Here is a tiny trained network, its code and every weight. The questions are about switching its units off for an input and a class, where a switched-off unit gives its printed mean instead of its output.

import numpy as np


def w(rows, s, z=0):
    codes = np.array(rows[::2]) - 128.0
    scale = np.full(codes.shape[1], s)
    scale[-1] = z or s
    return codes * scale


def f(y):
    return y / 2 * (1 + np.tanh(0.7978845608 * (y + 0.044715 * y**3)))


def log_softmax(a):
    a = a - a.max(-1, keepdims=True)
    return a - np.log(np.exp(a).sum(-1, keepdims=True))


def net(x, mask):
    res = np.array(x, float).reshape(1, 3) / 4 @ E
    y = f(res @ A[0][:, :-1].T + A[0][:, -1])
    res = res + np.where(mask, y, B[0][:, -1]) @ B[0][:, :-1]
    return log_softmax(res[-1] @ U[:, :-1].T + U[:, -1])


A, B = {}, {}
E = w([
[253,139,186,119,93,142,141,130],'x0',
[62,159,222,133,63,64,154,151],'x1',
[126,149,61,119,1,108,167,152],'x2',
],0.0092)
A[0] = w([
[99,147,169,162,99,115,122,141,85],'neuron 0',
[162,121,55,157,161,135,120,122,88],'neuron 1',
[35,127,65,110,167,125,152,117,92],'neuron 2',
[135,112,166,141,191,107,142,109,91],'neuron 3',
[124,114,136,119,126,130,124,117,246],'neuron 4',
[126,139,113,128,125,116,110,121,207],'neuron 5',
[145,145,80,114,79,108,136,148,111],'neuron 6',
[123,147,162,119,168,130,100,114,122],'neuron 7',
[50,137,104,143,137,134,86,129,113],'neuron 8',
[67,109,206,109,97,139,165,134,91],'neuron 9',
[125,156,128,188,128,165,125,166,169],'neuron 10',
[234,137,196,138,97,148,146,138,77],'neuron 11',
[118,125,175,105,214,126,142,118,117],'neuron 12',
[119,128,171,140,196,139,123,131,144],'neuron 13',
[113,122,185,118,178,150,100,146,80],'neuron 14',
[126,122,192,128,229,116,121,121,93],'neuron 15',
[234,108,180,119,103,111,101,100,123],'neuron 16',
[69,104,248,127,90,99,131,129,104],'neuron 17',
[155,115,72,138,143,148,120,109,93],'neuron 18',
[170,110,61,122,147,120,98,120,87],'neuron 19',
[86,147,198,135,76,114,90,97,102],'neuron 20',
[179,100,39,112,189,131,130,106,118],'neuron 21',
[111,128,44,112,11,127,132,106,101],'neuron 22',
[63,113,95,116,148,108,124,117,141],'neuron 23',
[37,117,98,159,158,142,132,135,95],'neuron 24',
[180,143,70,115,175,134,134,142,93],'neuron 25',
[133,118,71,140,43,127,134,143,94],'neuron 26',
],0.013,0.011)
B[0] = w([
[82,158,99,108,151,135,103,120,156],'neuron 0',
[107,174,89,111,168,133,98,140,186],'neuron 1',
[117,108,151,54,129,80,93,93,225],'neuron 2',
[102,105,119,150,130,150,92,96,168],'neuron 3',
[231,125,150,169,105,130,252,179,255],'neuron 4',
[179,115,139,140,119,138,209,149,207],'neuron 5',
[119,97,113,163,152,144,105,103,186],'neuron 6',
[110,104,125,156,136,136,132,116,167],'neuron 7',
[144,128,144,95,108,71,82,115,201],'neuron 8',
[93,188,112,96,149,170,108,123,183],'neuron 9',
[177,121,122,128,132,134,151,140,161],'neuron 10',
[86,108,167,53,125,55,67,83,223],'neuron 11',
[108,90,127,177,123,158,116,113,204],'neuron 12',
[148,88,121,170,127,158,131,135,208],'neuron 13',
[75,109,145,152,132,166,88,90,168],'neuron 14',
[130,91,93,209,129,131,84,89,217],'neuron 15',
[150,96,142,51,128,77,93,110,230],'neuron 16',
[99,197,92,119,132,153,140,163,230],'neuron 17',
[96,178,121,117,135,149,96,131,173],'neuron 18',
[63,178,122,121,134,143,105,131,178],'neuron 19',
[107,182,101,123,135,138,105,159,185],'neuron 20',
[107,194,116,117,109,155,150,167,242],'neuron 21',
[108,69,134,224,129,158,88,104,249],'neuron 22',
[166,110,147,68,128,102,127,120,211],'neuron 23',
[107,114,160,74,125,83,91,105,211],'neuron 24',
[62,172,111,115,134,126,123,132,181],'neuron 25',
[110,83,111,166,152,168,92,86,205],'neuron 26',
],0.031,0.0092)
U = w([
[109,78,129,225,126,177,92,113,98],'0',
[124,121,194,57,106,57,85,123,96],'1',
[76,251,81,125,138,177,125,188,80],'2',
[190,123,169,169,85,133,226,186,254],'3',
],0.011,0.0044)

Each question gives the input, the list of numbers given to net, and the class t.
The units are the neurons (one row each of A and B). Each row of codes is followed by its name. A weight is (code - 128) times the scale printed after its matrix; where a second scale follows, it is the last column's (A, B and U).
mask holds one flag per neuron, in row order. A switched-off neuron (its flag False) gives its mean, the last column of its row in B, instead of its output. The means were averaged over made-up inputs and are rounded, as every weight is.
A unit's drop is (log p(t) with every unit on - log p(t) with that unit switched off) / (log p(t) with every unit on - log p(t) with every unit switched off).
The circuit of an input: a set's keep is (log p(t) with only the set's units on - log p(t) with every unit switched off) / (log p(t) with every unit on - log p(t) with every unit switched off). Starting from the 12 units with the biggest drops (on a tie, the unit counted first), units are removed one at a time, each time the one whose removal leaves the highest keep (on an exact tie, the one counted first), for as long as the keep stays at least 0.8.
units of the circuit, in order: the units of the circuit, biggest drop first
most important unit: the unit with the biggest drop
top k neurons: the k neurons with the biggest drops, biggest first
drop of u: that unit's drop, to one decimal
input [3,6,-6], class 0: most important unit => neuron 15
input [-7,-2,-5], class 1: top 2 neurons => neuron 2; neuron 24
input [6,6,6], class 0: top 2 neurons => neuron 22; neuron 26
input [8,7,8], class 0: top 4 neurons => neuron 22; neuron 26; neuron 6; neuron 2
input [-4,5,-4], class 2: top 3 neurons => neuron 17; neuron 22; neuron 9
input [-5,6,-3], class 2: top 3 neurons => neuron 17; neuron 9; neuron 11
input [-2,4,-3], class 2: top 2 neurons => neuron 17; neuron 22
input [7,8,4], class 2: top 2 neurons => neuron 17; neuron 20
input [4,-4,1], class 1: top 3 neurons => neuron 16; neuron 17; neuron 11
input [-3,-4,-3], class 2: top 2 neurons => neuron 22; neuron 21
input [-6,5,6], class 0: top 3 neurons => neuron 22; neuron 26; neuron 11
input [-3,-1,3], class 3: top 2 neurons => neuron 11; neuron 15
input [2,-2,-3], class 3: top 2 neurons => neuron 22; neuron 26
input [2,7,8], class 0: units of the circuit, in order => neuron 22
input [-6,8,2], class 2: top 2 neurons => neuron 17; neuron 9
input [-2,8,-2], class 2: drop of neuron 20 => 0.0
input [5,5,-6], class 0: drop of neuron 15 => 0.1
input [3,8,-6], class 2: drop of neuron 17 => 1.5
